Below is a small trained network, with its code and all its weights. Each question gives an input and a class and asks what happens when units are switched off, that is, made to give their printed mean instead of their output.

import numpy as np


def w(rows, s, z=0):
    codes = np.array(rows[::2]) - 128.0
    scale = np.full(codes.shape[1], s)
    scale[-1] = z or s
    return codes * scale


def f(y):
    return np.maximum(y, 0)


def log_softmax(a):
    a = a - a.max(-1, keepdims=True)
    return a - np.log(np.exp(a).sum(-1, keepdims=True))


def net(x, mask):
    res = np.array(x, float).reshape(1, 2) / 4 @ E
    y = f(res @ A[0][:, :-1].T + A[0][:, -1])
    res = res + np.where(mask, y, B[0][:, -1]) @ B[0][:, :-1]
    return log_softmax(res[-1] @ U[:, :-1].T + U[:, -1])


A, B = {}, {}
E = w([
[172,178,9,164],'x0',
[204,20,152,211],'x1',
],0.015)
A[0] = w([
[50,69,193,93,119],'neuron 0',
[55,216,118,85,168],'neuron 1',
[24,207,121,117,63],'neuron 2',
[216,102,157,208,161],'neuron 3',
[208,116,111,160,92],'neuron 4',
[137,73,106,101,248],'neuron 5',
[148,77,158,202,86],'neuron 6',
[183,77,133,122,81],'neuron 7',
[183,74,140,139,80],'neuron 8',
[197,177,10,161,90],'neuron 9',
[171,210,48,196,98],'neuron 10',
[132,138,123,94,214],'neuron 11',
],0.012,0.013)
B[0] = w([
[61,215,218,158,219],'neuron 0',
[95,110,60,128,250],'neuron 1',
[105,97,96,46,204],'neuron 2',
[89,118,56,109,223],'neuron 3',
[73,72,146,89,170],'neuron 4',
[136,141,85,247,213],'neuron 5',
[75,91,118,76,183],'neuron 6',
[82,51,128,25,159],'neuron 7',
[118,123,106,64,168],'neuron 8',
[117,189,229,107,216],'neuron 9',
[61,138,194,136,204],'neuron 10',
[157,88,67,189,194],'neuron 11',
],0.012,0.018)
U = w([
[109,111,73,88,61],'0',
[107,160,217,149,192],'1',
[150,140,55,254,255],'2',
[190,151,156,153,68],'3',
],0.017,0.006)

Each question gives the input, the list of numbers given to net, and the class t.
The units are the neurons (one row each of A and B). Each row of codes is followed by its name. A weight is (code - 128) times the scale printed after its matrix; where a second scale follows, it is the last column's (A, B and U).
mask holds one flag per neuron, in row order. A switched-off neuron (its flag False) gives its mean, the last column of its row in B, instead of its output. The means were averaged over made-up inputs and are rounded, as every weight is.
A unit's drop is (log p(t) with every unit on - log p(t) with that unit switched off) / (log p(t) with every unit on - log p(t) with every unit switched off).
The circuit of an input: a set's keep is (log p(t) with only the set's units on - log p(t) with every unit switched off) / (log p(t) with every unit on - log p(t) with every unit switched off). Starting from all 12 units, units are removed one at a time, each time the one whose removal leaves the highest keep (on an exact tie, the one counted first), for as long as the keep stays at least 0.8.
circuit, biggest first: the units of the circuit, biggest drop first
k most important neurons: the k neurons with the biggest drops, biggest first
drop of u: that unit's drop, to one decimal
input [7,6], class 1: circuit, biggest first	(neuron 9)
input [8,-7], class 1: 2 most important neurons	(neuron 9; neuron 10)
input [-5,-5], class 0: 3 most important neurons	(neuron 9; neuron 1; neuron 2)
input [-5,-6], class 0: 2 most important neurons	(neuron 1; neuron 2)
input [5,4], class 1: 3 most important neurons	(neuron 9; neuron 1; neuron 10)
input [4,4], class 0: 3 most important neurons	(neuron 0; neuron 3; neuron 4)
input [4,-3], class 1: 3 most important neurons	(neuron 9; neuron 10; neuron 3)
input [-7,-8], class 0: 3 most important neurons	(neuron 1; neuron 2; neuron 9)
input [6,6], class 0: 2 most important neurons	(neuron 3; neuron 0)
input [3,4], class 0: 3 most important neurons	(neuron 0; neuron 3; neuron 4)
input [4,0], class 1: 3 most important neurons	(neuron 9; neuron 10; neuron 1)
input [7,7], class 0: 2 most important neurons	(neuron 3; neuron 0)
input [-3,-3], class 2: drop of neuron 7	0.1
input [-2,0], class 2: most important neuron	(neuron 9)
input [7,-1], class 1: drop of neuron 9	0.2
input [6,-3], class 1: drop of neuron 9	0.5
